In the rows, 128 means zero.
Each row of numbers belongs to one of the nodes below and depends on some of the facts about them. Some rows are named. Which node is each other row?

Some facts about the nodes:
α: uses; φ: refers to; κ: points at
(bipumal, α, mabreflek); (boloklus, α, stotom); (bredro, α, flakodrum); (bredro, α, bipumal); (breli, α, nuflin); (breli, α, skudosuk)
(breska, α, traka); (dobo, α, sukluk); (dobo, α, limor); (dobo, α, mima); (dobro, α, klador); (dramik, α, gelen)
(dramik, α, fleflak); (dramik, α, trubrem); (dreper, α, groflir); (dreper, α, kubra); (drisudrok, α, flener); (drovil, α, vitru)
(duskiflir, α, lasken); (fepipo, α, groflir); (fepipo, α, mazar); (fetru, α, mura); (fetru, α, bipumal); (flakodrum, α, kotam)
(flazek, α, klador); (flazek, α, gafol); (flazek, α, trubrem); (fleflak, α, bipumal); (flitan, α, skili); (flitan, α, buklu)
(flitan, α, pepos); (flopi, α, flakodrum); (flopi, α, kluse); (flugam, α, plaskizes); (foveno, α, vitru); (gafol, α, vute)
(gelen, α, mura); (gelen, α, kluse); (gosum, α, truzen); (gosum, α, stokoski); (gresten, α, plogrun); (groflir, α, duskiflir)
(gruzadren, α, sustam); (guskastel, α, skigiskas); (guskastel, α, vitru); (kanime, α, sustam); (kanime, α, gelen); (kanime, α, miklis)
(kanime, α, siklu); (kedros, α, bipumal); (kedros, α, bredro); (kistabrur, α, duskiflir); (klador, α, fleflak); (klador, α, flugam)
(klatar, α, dibrin); (klegren, α, flakom); (kluse, α, listiman); (kotam, α, brudul); (kubra, α, flener); (kubra, α, gelen)
(lasken, α, sukluk); (lasken, α, stotom); (lasken, α, trisos); (limor, α, truzen); (limor, α, drovil); (listiman, α, tilam)
(listiman, α, kotam); (lukom, α, boloklus); (mabreflek, α, flakodrum); (miklis, α, skiduma); (miklis, α, gruzadren); (miklis, α, skigiskas)
(miklis, α, klador); (mura, α, kedros); (nagri, α, papu); (nagri, α, dramik); (noskal, α, skazuk); (papu, α, dramik)
(pepos, α, boloklus); (pepos, α, vekun); (plaskizes, α, flakodrum); (pleflem, α, trisos); (plidram, α, skope); (plidram, α, papu)
(plogrun, α, truzen); (plope, α, vute); (plope, α, bipumal); (plope, α, plogrun); (popul, α, skazuk); (raruk, α, skagrel)
(rivin, α, dobo); (rivin, α, traka); (siklu, α, fleflak); (siklu, α, stokoski); (skagrel, α, kedros); (skagrel, α, veskas)
(skamuk, α, popul); (skekla, α, mura); (skiduma, α, klatar); (skiduma, α, truzen); (skiduma, α, naribre); (skofitrok, α, stokoski)
(skope, α, naribre); (staman, α, gelen); (steki, α, klarus); (stokoski, α, tilam); (stotre, α, kluse); (stotre, α, mabreflek)
(sustam, α, dramik); (suzim, α, groflir); (tameti, α, gelen); (tilam, α, kotam); (tridrogus, α, sustam); (tridrogus, α, trubrem)
(triflu, α, plope); (trisos, α, staman); (trisos, α, drovil); (trisos, α, flazek); (trubrem, α, boloklus); (truzen, α, kluse)
(vegros, α, traka); (vekun, α, naribre); (veskas, α, stokoski); (vitru, α, vute); (vitru, α, stotre); (vuplubo, α, lukom)
(vute, α, kluse); (zopli, α, drisudrok); (zopli, α, gruzadren); (bipumal, φ, fetru); (brafle, φ, vupubrur); (brudul, φ, duskiflir)
(bruvu, φ, plirin); (buklu, φ, satutul); (daskik, φ, govir); (dobo, φ, loton); (drakatram, φ, tameti); (dramik, φ, vekun)
(dreper, φ, skosetron); (dribuklar, φ, miklis); (dusa, φ, gani); (duskiflir, φ, laplu); (fetru, φ, klegren); (finin, φ, staman)
(fivik, φ, skamuk); (flakodrum, φ, skekla); (flakom, φ, klador); (flazek, φ, nagri); (flener, φ, truplak); (flibigram, φ, kanime)
(flokis, φ, drakatram); (fluskir, φ, meflil); (fubrel, φ, tragiruk); (gani, φ, ziste); (gimuk, φ, veskas); (gostibrom, φ, tilam)
(govir, φ, fubrel); (gripar, φ, stoplir); (gruzadren, φ, zopli); (kanime, φ, plogrun); (kevono, φ, skedisko); (kifa, φ, kubra)
(kiskira, φ, nuflin); (klador, φ, lukom); (klarus, φ, mabreflek); (klegren, φ, trubrem); (kluse, φ, trapon); (kluzilen, φ, brafle)
(kubra, φ, flakodrum); (lamis, φ, skiduma); (listomok, φ, flazek); (loton, φ, gimuk); (lukom, φ, kifa); (mabreflek, φ, dribuklar)
(meflil, φ, truzen); (miklis, φ, flakom); (mura, φ, sabokas); (nagri, φ, lamis); (nuflin, φ, mura); (pepos, φ, daskik)
(plirin, φ, finin); (plogrun, φ, listomok); (plumunun, φ, popul); (poski, φ, gostibrom); (sabokas, φ, triflu); (satutul, φ, kluse)
(skador, φ, steskin); (skamuk, φ, plumunun); (skebri, φ, kiskira); (skedisko, φ, tedran); (skiduma, φ, brudul); (skigiskas, φ, dusa)
(skosetron, φ, skigiskas); (staman, φ, trisos); (steskin, φ, flibigram); (stokoski, φ, skador); (stoplir, φ, dreper); (stugor, φ, bipumal)
(tedran, φ, dobo); (tilam, φ, fluskir); (tragiruk, φ, tunen); (trapon, φ, gripar); (trenal, φ, poski); (tridrogus, φ, kevono)
(triflu, φ, trenal); (trisos, φ, flokis); (trubrem, φ, tridrogus); (truplak, φ, kluzilen); (truzen, φ, bruvu); (tunen, φ, klarus)
(vekun, φ, gruzadren); (veskas, φ, pepos); (vupubrur, φ, fivik); (ziste, φ, stugor); (zopli, φ, skebri); (befle, κ, pufegrur)
(brudul, κ, gafol); (bruvu, κ, trovok); (dobro, κ, skigiskas); (dogrobrol, κ, dobo); (drakatram, κ, finin); (dramik, κ, klinovek)
(dreper, κ, fevin); (drisudrak, κ, veskas); (drisudrok, κ, nuvil); (drovil, κ, tedran); (fepipo, κ, satutul); (fevin, κ, gimuk)
(finin, κ, skekla); (fistol, κ, dobro); (flakom, κ, klibrur); (flazek, κ, gelen); (fleflak, κ, fubrel); (flener, κ, lukom)
(flopi, κ, kedros); (flugam, κ, flakodrum); (foveno, κ, ligrere); (fozen, κ, gosum); (fubrel, κ, godrik); (fusum, κ, stidak)
(gafol, κ, tridrogus); (gani, κ, govir); (gedun, κ, raruk); (gelen, κ, dramik); (gimuk, κ, mabreflek); (godrik, κ, klatar)
(gofa, κ, flener); (gosum, κ, kluzilen); (govir, κ, drovil); (groflir, κ, klarus); (grumi, κ, kogril); (kedros, κ, drakatram)
(kiskira, κ, groflir); (kistabrur, κ, befle); (klador, κ, lasken); (klarus, κ, kubra); (klatar, κ, trepam); (klibrur, κ, bruvu)
(klinovek, κ, kistabrur); (kluse, κ, skamuk); (kluzilen, κ, laplu); (kogril, κ, listomok); (kotam, κ, skador); (lamis, κ, skazuk)
(laplu, κ, flakom); (lasken, κ, skiduma); (letror, κ, vekun); (ligrere, κ, truplak); (limor, κ, fusum); (listiman, κ, fozen)
(listomok, κ, trisos); (lukom, κ, fepipo); (mabreflek, κ, trubrem); (mura, κ, skagrel); (nuvil, κ, suzim); (papu, κ, kiskira)
(plidram, κ, kluse); (pufegrur, κ, lamis); (raruk, κ, letror); (reklodom, κ, stoplir); (rivin, κ, gofa); (skador, κ, fleflak)
(skagrel, κ, poski); (skamuk, κ, gani); (skazuk, κ, gedun); (skekla, κ, dogrobrol); (skiduma, κ, vute); (skigiskas, κ, limor)
(skofitrok, κ, skope); (skope, κ, flugam); (skudosuk, κ, trenal); (steki, κ, flazek); (steskin, κ, vupubrur); (stidak, κ, skudosuk)
(stoplir, κ, grumi); (stotom, κ, skofitrok); (stotre, κ, stabrer); (sukluk, κ, steki); (suzim, κ, reklodom); (tedran, κ, fistol)
(tilam, κ, sukluk); (trenal, κ, drisudrok); (trepam, κ, triflu); (tridrogus, κ, tilam); (triflu, κ, steskin); (trisos, κ, nudul)
(trovok, κ, stotre); (truplak, κ, truzen); (truzen, κ, klador); (vekun, κ, breska); (veskas, κ, zopli); (vupubrur, κ, brudul)
(vute, κ, listiman); (zopli, κ, vuplubo)

Some nodes and their rows:
kistabrur: [187 106 128 175 111 168  94  80 126 164 126 140 120 150  68 175  94 100
 123 106 144 157 135 174  86 142 102 184 113 129 149 106]
skazuk: [184 102 124 157 108 162 110  71 137 161 119 145 136 158  75 166  89 110
 127 109 145 158 127 154  89 139  90 136 110 117 149 104]
drisudrok: [162  84 121 198 118 172  78  78 119 159 126 141 121 129  89 164  93 147
 137  99 131 139 132 152 104 126 104 160 119 127 145  89]
fevin: [166  95 112 180 112 164  96  75 136 156 129 158 122 148  79 146  85 125
 133 104 143 149 117 153  91 140  95 146 120 115 149  96]
vuplubo: [162 102 122 184 105 183  81  78 130 151 128 157 116 146  78 144  96 123
 128 116 158 148 127 155 100 127  99 174 130 129 165  96]
kotam: [172 108 116 197 110 148  94  84 153 149 121 147 130 137  91 149  88 133
 125 108 149 156 118 153 116 133  91 147 118 122 149  90]
gimuk: [117  95 116 105 140 197 126  93 122 175 150 143 112  84  94 207 112 128
  90 137 183 148 120 168  80 158  73  86 158  90 140 121]
boloklus: [167 112 129 184  99 183  83  78 133 154 128 154 121 141  89 144  93 121
 124 112 165 152 131 155 105 128  98 158 129 134 176  93]
nuflin: [148  76 126 163 141 164 136  58 131 127 113 175 137 108  92 135 104  89
 117 187 157 130 132 126  81 155 105 131 104  92 163 123]
plirin: [145  73 125 163 143 167 134  58 126 125 112 176 133 109  89 135 106  92
 118 186 155 130 131 130  78 156 109 141 103  90 159 124]
tragiruk: [116 106 116  97 154 217 117 104 104 161 129 161 102 101  96 202 118 109
  93 155 168 164 100 150  99 162  51 122 174 113 151 119]
fubrel: [113  97 113 116 163 203 112  97 107 169 139 167  90  92 101 205 118 114
  91 144 164 158  92 163  89 183  60  99 169 102 147 120]
klibrur: [167 101 105 175 115 154 102  73 138 156 137 157 128 142  83 132  81 116
 135 105 152 147 114 150 102 138  95 152 112 106 157  91]
dusa: [148 102 134 128  65 150 133  55 192 146 137 120 133 129  58 151  61 161
  85  97  96 107 132 147  83 148 116 128 138 106 168  73]
skofitrok: [166  97 113 196 118 154  90  84 142 145 122 153 127 139  83 152  91 132
 127 104 141 152 119 159 109 133  98 165 117 114 143  94]
fivik: [144  94 123 134 121 172 125  71 143 140 120 155 124 120  80 152  89 116
  97 142 123 132 119 136  89 160  92 141 137 110 163 100]
popul: [163  99 117 174 103 173  97  72 139 153 125 161 125 158  77 143  87 126
 135 124 147 152 116 142  97 128  88 154 128 123 153  92]

Which node is each row?
No name comes twice in this set of rows, the named rows included.
[146 112 110 134 162 170 120  99 119 148 128 158 111  98 106 182 102 100
  89 120 137 146 101 157 134 175  74 151 139 110 165 101] => klador
[121  90 111 112 139 206 121 112 110 162 136 179 113  98  91 216 112  98
  93 125 166 152 110 152  97 173  57  93 179 111 135 119] => govir
[162  97 127 158 120 155 116  74 138 153 128 149 119 110  88 176  93 116
 101 119 130 128 123 154 108 166 101 132 122 116 163  96] => flener
[180 105 124 190 105 163  90  82 135 165 136 148 113 134  84 157  85 112
 132  97 153 149 129 160  97 144 100 162 120 133 163  93] => groflir
[148  97 130 133  90 159 130  62 171 139 125 140 127 128  67 152  72 137
  91 116  99 115 124 138  87 154 106 138 138 108 167  86] => trapon
[159 111 118 183  98 184  81  75 144 140 117 155 136 147  93 128  94 133
 117 115 173 156 125 158 110 122  92 141 127 126 179 102] => naribre
[177 100 116 183 119 155  98  83 136 149 119 146 130 152  74 169  93 123
 125 106 139 152 125 161 108 132  96 170 111 118 139 101] => raruk
[156  90 132 158  52 142 122  72 193 133 126 133 146 119  69 159  58 156
  80  58  89  97 145 155 103 155 123 117 144 121 163  77] => skigiskas
[144  87 121 148 131 178 115  68 131 127 115 158 133 111  90 148 100 106
  88 130 142 133 132 167  89 158 109 137 121  98 169 124] => vekun
[117 103 118 119 150 191 123 105 123 163 142 140 114  80 100 215 120 129
  85 135 186 158 119 173 103 158  71  98 155  98 140 118] => veskas
[152 106 128 157 118 161 120  80 161 135 110 145 130 118  90 156  90 126
  96 135 133 142 118 140 116 149  91 146 131 121 163  96] => stokoski
[161 109 101 195 127 144  96  84 144 140 135 150 129 131  89 130  84 119
 127  96 156 152 117 158 120 129 102 181 109 102 156  93] => gosum
[167 103 124 211 119 158  76  79 148 149 127 158 105 139  84 150  93 136
 119 111 149 158 110 169  98 149 101 154 122 121 154  96] => gafol

Now the same nodes, written a new way:
Some rows with their names:
mabreflek: [186 144  95 138 133 117 112 182 168 141 101 102 125  80  92 147 128 151
 141 163 119  99 132 141  99  71]
gimuk: [ 96 160 132 120 142 137 125 149 195 117 132 107 149 186 169 131 142 189
 122 161 138  90 183 137 130 114]
nagri: [133 124 175 121 119 133 133 102  71  92 126 135 127 158 195 107  74 154
 185 110  89 139  87 116 136  99]
lamis: [ 99 144 149 120 125 146 129 136 138 112  87 147 135 111 187 104 109 152
 186 124 108 123  51 114 156 130]
fubrel: [154 157 115 132 149 119 120 155 189 133 105 107 123 157 133 129 130 157
 123 168 122  90 195 129 130  98]
flibigram: [118 126 162 117 134 139 123 103  68 116 114 135 134 159 179 107  94 134
 182 114 100 144  96 126 147 114]
bipumal: [ 83  89 123 103 120 135 123 145  91 107 158 104 162 111 148 135 128 159
 111 100 151 134 152 190 109  63]
breska: [142 122 138 124 127 124 124 126 100 123 149 126 134 134 142 127 130 105
 124 127 122 139 117 133 120 121]
breli: [143 122 138 123 128 120 125 128  99 123 145 123 135 138 141 126 126 108
 126 124 122 137 123 137 121 120]
gripar: [131  89  97 116 127 140 127  75 112 139 124 134 129  94 126 121 152  70
 101  74 141 159 133 164 126  81]
gani: [ 88 114  81 111 118 147 137  88 174 123  98 130 134 126 129 123 134 128
 102  86 167 150 150 167 122  94]
miklis: [227 146 108 136 135 110 117 144 134 139 134 104 113 103 134 137 149  93
 116 138 101 120 130 140 113  74]
reklodom: [108 135 113 142 130 141 121 106 119 131 132 141 116  96 112 128 191 154
 137 124 127 108 146 115 136 133]
tameti: [147 112 150 143 119 130 136 124  90 128 160 119 133 143 128 132 119 104
 122 141 120 138 124 130 124 154]
klibrur: [116 130 134 127 132 134 131 128 164 150 116 138 123 134 118 135 119 148
 135 115 134 120 129 108 135 120]
plope: [133 116 130 127 127 121 122 158  73 123 139 119 138 130 135 139 115 125
 128 121 120 136 109 154 122 112]
skosetron: [119  86  97 112 126 143 128  75 120 132 127 134 139 101 134 119 154  74
  96  74 147 156 139 168 127  81]

Name these rows:
No name comes twice in this set of rows, the named rows included.
[ 98  95 112 108 130 146 127  80 124 122 141 126 151 129 156 120 152 102
  96  86 149 149 160 168 128  83] => ziste
[132 125 129 122 126 123 123 105 168 117 111 138 142 101  92 123 116 137
 140 148 136 123 125 103  98 140] => kotam
[128  91  67 144 114 143 131  85 167 118  77 147 137 134 113 141 114 123
 102 109 139 145  92 148 107 121] => kluse
[119 128 117 125 134 125 130 148 155 127 100 134 125 111 116 115 122 123
 124 139 130 117 132 125 144 144] => sukluk
[125 117 110 135 129 112 128 158 136 104  98 136 124 134 113 128  89 150
 111 137 121 117 132 119 133 144] => gafol
[107 135 137 125 132 134 129 116 125 115  89 143 119 138 141 112  90 168
 169 121 112 124 115 111 148 127] => skador
[133 109 139 118 124 121 120 162  70 127 147 109 141  99 107 133 110 132
 147 130 128 133 123 154 112  99] => bredro
[125 123 118 126 131 110 129 138 137 108 108 136 114 133 103 124  91 156
 120 129 125 119 152 110 126 137] => klatar
[118 133 111 146 120 131 126 104 122 109 135 135 111 105 119 133 175 164
 131 128 127 116 135 114 119 134] => drisudrok
[136 126 115 132 129 132 130 117 157 154 100 140 113 101 104 131 127 126
 135 105 129 129 112 116 136 110] => truplak
[141 111 161 151 117 127 141 128  84 132 174 119 132 155 120 134 116  92
 119 154 123 139 130 118 123 177] => staman
[115  95  83 118 112 134 134  90 161 113 108 145 120  71 110 130 144 124
  93  73 148 142 121 143 116  90] => dreper
[182 162 100 137 143 123 118 151 187 152 103 109 114 117 127 136 154 129
 128 156 118 101 156 132 128  89] => klarus
[102 132 153 140 130 125 138 150 130 165 146 137 120 140  79 141 115 125
 127 142 145 128 129  89 138 197] => bruvu

